Below are the code and all the weights of a small trained network. Each question names an input and a target symbol and asks about switching units off, where a switched-off unit gives its printed mean instead of its output.

import numpy as np


def w(rows, s, z=0):
    codes = np.array(rows[::2]) - 128.0
    scale = np.full(codes.shape[1], s)
    scale[-1] = z or s
    return codes * scale


def norm(h):
    return h / np.sqrt((h * h).mean(-1, keepdims=True) + 1e-5)


def f(y):
    return y / 2 * (1 + np.tanh(0.7978845608 * (y + 0.044715 * y**3)))


def softmax(a):
    e = np.exp(a - a.max(-1, keepdims=True))
    return e / e.sum(-1, keepdims=True)


def log_softmax(a):
    a = a - a.max(-1, keepdims=True)
    return a - np.log(np.exp(a).sum(-1, keepdims=True))


def net(x, mask):
    ids = ['αβδθμξσ'.index(c) for c in x.split()]
    T = len(ids)
    res = E[ids] + P[:T]
    u = 0
    for l in range(2):
        r = norm(res)
        for j in range(2):
            rows = slice(4 * j, 4 * j + 4)
            q, k, v = (r @ M[l][rows].T for M in (Q, K, V))
            z = softmax(np.where(np.tri(T) > 0, q @ k.T / 4**0.5, -1e9)) @ v
            o = O[l][rows]
            res = res + np.where(mask[u + j], z, o[:, -1]) @ o[:, :-1]
        u += 2
        y = f(norm(res) @ A[l][:, :-1].T + A[l][:, -1])
        res = res + np.where(mask[u : u + 4], y, B[l][:, -1]) @ B[l][:, :-1]
        u += 4
    return log_softmax(norm(res)[-1] @ U[:, :-1].T + U[:, -1])


Q, K, V, O, A, B = {}, {}, {}, {}, {}, {}
E = w([
[65,88,96,136,103,192,211,228,138,81,124],'α',
[196,140,189,134,155,226,158,124,145,117,167],'β',
[141,110,141,83,42,202,179,164,229,86,94],'δ',
[188,161,112,112,235,82,132,219,175,123,66],'θ',
[130,170,108,100,172,120,246,176,167,136,206],'μ',
[173,190,91,208,72,139,215,251,63,184,45],'ξ',
[165,157,105,127,67,151,242,222,87,213,128],'σ',
],0.013)
P = w([
[141,142,62,143,102,148,80,87,142,131,140],'0',
[52,69,91,185,96,155,144,208,151,137,210],'1',
[154,78,217,189,139,111,221,60,125,122,92],'2',
[101,144,138,98,136,150,90,187,118,149,159],'3',
[174,140,173,166,143,119,254,72,157,123,87],'4',
[123,150,137,109,123,131,73,199,140,118,185],'5',
[186,120,183,177,149,73,208,74,173,113,103],'6',
[103,181,179,94,126,99,16,175,147,116,168],'7',
[136,195,184,149,142,128,211,46,154,140,94],'8',
[119,172,131,120,127,109,51,185,172,127,193],'9',
[139,166,172,168,125,88,200,56,168,125,114],'10',
],0.0099)
Q[0] = w([
[100,187,147,166,113,90,236,105,123,139,95],'0.h1',
[133,104,173,87,143,150,162,178,157,108,52],'0.h1',
[55,122,174,155,124,128,136,3,100,170,123],'0.h1',
[175,96,187,136,135,139,202,132,255,111,108],'0.h1',
[130,87,80,92,38,171,129,199,88,78,179],'0.h2',
[156,4,110,138,120,126,67,141,86,105,77],'0.h2',
[138,178,208,37,99,170,67,127,130,101,178],'0.h2',
[70,139,130,13,79,186,88,209,221,144,139],'0.h2',
],0.0056)
K[0] = w([
[36,189,35,109,150,96,217,112,162,170,192],'0.h1',
[162,198,137,155,103,132,177,99,173,174,80],'0.h1',
[96,127,122,87,224,131,116,101,170,91,185],'0.h1',
[36,149,159,106,95,199,212,63,225,115,131],'0.h1',
[113,119,164,171,106,137,87,181,134,191,175],'0.h2',
[135,125,187,70,119,92,212,217,140,130,180],'0.h2',
[145,74,79,39,151,163,45,88,95,149,212],'0.h2',
[69,93,121,36,129,149,22,254,177,142,171],'0.h2',
],0.0057)
V[0] = w([
[118,96,137,160,165,114,122,136,126,156,57],'0.h1',
[151,134,149,126,132,124,75,126,166,195,109],'0.h1',
[131,201,234,81,55,118,150,208,121,69,127],'0.h1',
[118,22,101,80,123,103,89,178,138,146,94],'0.h1',
[128,135,117,103,149,131,108,120,148,78,142],'0.h2',
[126,117,216,90,140,67,228,123,117,106,130],'0.h2',
[107,39,107,93,75,169,2,195,81,200,205],'0.h2',
[124,97,181,130,190,163,190,173,172,152,142],'0.h2',
],0.0059)
O[0] = w([
[106,159,124,161,99,159,128,155,133,141,198,92],'0.h1',
[48,103,108,156,145,136,123,150,144,130,182,89],'0.h1',
[131,166,102,175,139,115,179,99,132,195,138,245],'0.h1',
[175,199,146,141,112,96,69,148,150,126,176,73],'0.h1',
[133,152,117,141,89,145,145,185,93,209,111,95],'0.h2',
[107,89,228,178,84,179,229,169,114,132,90,159],'0.h2',
[180,183,153,189,173,84,135,165,130,79,153,72],'0.h2',
[2,214,128,155,97,165,172,123,97,92,170,254],'0.h2',
],0.0074,0.0059)
A[0] = w([
[165,145,72,69,114,74,122,132,142,133,191,37],'0.n1',
[23,143,167,100,139,136,120,164,132,67,255,17],'0.n2',
[108,173,149,232,102,183,91,190,78,139,142,253],'0.n3',
[121,216,76,135,153,127,168,110,187,124,85,127],'0.n4',
],0.0064,0.0014)
B[0] = w([
[144,90,254,104,108,144,83,142,19,160,129,130],'0.n1',
[124,54,172,102,137,121,207,87,91,161,241,190],'0.n2',
[44,163,63,123,212,60,151,91,217,47,169,244],'0.n3',
[128,63,215,137,128,100,174,121,82,96,120,254],'0.n4',
],0.0084,0.0055)
Q[1] = w([
[101,243,109,145,150,62,148,86,67,163,139],'1.h1',
[139,88,156,210,185,133,199,15,55,117,53],'1.h1',
[100,150,103,243,29,62,150,90,188,80,3],'1.h1',
[65,131,79,133,124,153,57,235,154,80,235],'1.h1',
[99,83,127,100,200,126,122,185,140,159,176],'1.h2',
[65,177,103,95,215,166,73,147,138,104,215],'1.h2',
[99,107,12,10,85,162,74,149,144,113,237],'1.h2',
[212,133,129,220,103,197,191,35,92,104,115],'1.h2',
],0.0067)
K[1] = w([
[124,231,67,82,152,106,102,162,71,142,203],'1.h1',
[235,119,71,124,114,198,2,114,69,65,87],'1.h1',
[147,185,56,166,61,140,93,189,125,119,62],'1.h1',
[91,220,166,135,187,143,234,64,231,140,84],'1.h1',
[103,171,209,163,164,68,160,177,85,148,174],'1.h2',
[104,187,205,199,155,106,132,98,157,191,189],'1.h2',
[41,123,164,208,95,110,238,109,149,144,203],'1.h2',
[213,96,14,36,90,153,40,29,144,159,165],'1.h2',
],0.007)
V[1] = w([
[177,207,109,60,184,97,32,201,17,105,183],'1.h1',
[128,136,187,175,104,53,119,149,146,226,118],'1.h1',
[220,110,155,105,81,140,129,100,41,189,153],'1.h1',
[143,87,213,94,106,119,127,178,154,17,85],'1.h1',
[157,99,77,193,54,184,128,83,119,170,113],'1.h2',
[161,119,59,81,187,97,108,143,154,106,71],'1.h2',
[161,158,87,135,55,82,141,176,155,145,98],'1.h2',
[206,142,111,220,157,89,255,156,67,73,172],'1.h2',
],0.0075)
O[1] = w([
[160,89,60,194,181,141,133,158,141,178,142,111],'1.h1',
[125,72,112,99,91,192,254,52,98,122,171,95],'1.h1',
[74,107,148,177,157,63,117,126,48,154,210,135],'1.h1',
[112,51,146,18,184,41,110,164,126,84,106,140],'1.h1',
[97,190,113,136,81,131,140,138,128,62,196,98],'1.h2',
[125,206,150,143,136,147,158,210,205,150,124,106],'1.h2',
[80,115,81,61,124,104,131,157,141,174,196,123],'1.h2',
[189,121,187,99,83,67,78,139,71,211,111,254],'1.h2',
],0.0085,0.0096)
A[1] = w([
[222,124,215,19,80,186,86,2,131,76,160,171],'1.n1',
[32,153,100,81,250,56,122,31,86,13,171,4],'1.n2',
[156,202,167,69,18,90,129,128,150,212,116,138],'1.n3',
[121,207,12,129,89,162,123,149,229,47,29,133],'1.n4',
],0.0058,0.0032)
B[1] = w([
[69,60,72,204,151,149,145,90,156,140,49,210],'1.n1',
[156,170,9,79,196,164,135,207,182,120,197,154],'1.n2',
[199,147,79,155,78,215,38,108,146,90,195,255],'1.n3',
[57,137,211,174,233,78,36,71,51,67,122,158],'1.n4',
],0.011,0.0073)
U = w([
[131,111,164,138,113,65,150,39,40,161,149,148],'α',
[211,217,92,155,57,205,122,113,143,126,156,202],'β',
[100,97,141,95,20,201,154,56,124,50,2,100],'δ',
[181,97,38,238,216,197,170,76,165,131,72,3],'θ',
[202,138,161,67,148,88,116,147,168,159,15,134],'μ',
[110,238,172,219,142,92,88,92,114,26,88,95],'ξ',
[72,187,112,23,119,101,163,154,156,56,151,185],'σ',
],0.0073,0.0015)

Each question gives the input, a string of symbols that net reads in full, and the target symbol t.
The units are the heads (4 rows each of Q, K, V and O) and the neurons (one row each of A and B). Each row of codes is followed by its name. A weight is (code - 128) times the scale printed after its matrix; where a second scale follows, it is the last column's (O, A, B and U).
mask holds one flag per unit, layer by layer, with each layer's heads first. A switched-off unit (its flag False) gives its mean, the last column of its rows in O or B, instead of its output. The means were averaged over made-up inputs and are rounded, as every weight is.
A unit's drop is (log p(t) with every unit on - log p(t) with that unit switched off) / (log p(t) with every unit on - log p(t) with every unit switched off).
The circuit of an input: a set's keep is (log p(t) with only the set's units on - log p(t) with every unit switched off) / (log p(t) with every unit on - log p(t) with every unit switched off). Starting from all 12 units, units are removed one at a time, each time the one whose removal leaves the highest keep (on an exact tie, the one counted first), for as long as the keep stays at least 0.8.
units of the circuit, in order: the units of the circuit, biggest drop first
k most important neurons: the k neurons with the biggest drops, biggest first
heads that matter: for each layer, one digit per head in row order, 1 if its drop is at least 0.15 and else 0, layers parted by /
drop of u: that unit's drop, to one decimal
input σ δ β μ σ ξ θ σ σ ξ, target ξ: units of the circuit, in order : (0.n3 1.n4 1.h1)
input θ δ σ δ μ ξ, target ξ: units of the circuit, in order : (1.n4 1.h1 0.n3)
input β θ μ β σ θ μ μ ξ σ δ, target ξ: heads that matter : 11 / 01
input α ξ σ θ σ σ ξ ξ μ θ θ, target μ: heads that matter : 01 / 10
input σ δ β ξ σ δ β, target α: heads that matter : 01 / 10
input θ α ξ θ σ δ σ β δ, target θ: units of the circuit, in order : (0.h2 1.h1 0.h1)
input δ σ β σ σ σ σ ξ σ θ θ, target σ: heads that matter : 00 / 01
input δ β μ α, target σ: 4 most important neurons : (0.n3 0.n2 1.n2 1.n3)
input δ δ β μ α β, target θ: 3 most important neurons : (1.n1 0.n3 1.n2)
input β σ β, target ξ: heads that matter : 11 / 11
input θ θ β δ β δ ξ, target θ: heads that matter : 11 / 11
input β δ θ, target ξ: heads that matter : 10 / 11
input δ ξ θ δ δ σ μ, target σ: heads that matter : 01 / 01
input σ σ δ σ β σ θ σ, target β: units of the circuit, in order : (1.n3)
input μ δ ξ μ σ, target δ: units of the circuit, in order : (1.h1)
input δ σ δ σ σ δ β σ δ, target σ: units of the circuit, in order : (1.h2 0.h2 1.h1 0.n3)
input α β ξ β σ μ, target α: heads that matter : 00 / 01
input α σ σ δ θ δ ξ, target μ: heads that matter : 11 / 10
input ξ σ μ, target β: heads that matter : 01 / 01
input θ σ δ, target θ: units of the circuit, in order : (0.h2 1.h1 0.n1)
input α α δ α σ θ ξ β σ, target μ: units of the circuit, in order : (0.h2 0.h1 1.h1)
input β σ σ β μ, target ξ: heads that matter : 10 / 11
input δ ξ σ σ σ μ α σ, target β: heads that matter : 00 / 10
input δ δ μ δ δ σ σ, target σ: heads that matter : 01 / 11
input σ α θ, target α: drop of 0.n1 : 0.3
input β σ σ σ σ, target ξ: drop of 1.h1 : 0.1
input β ξ σ σ ξ β δ δ α, target ξ: drop of 1.h2 : 0.1
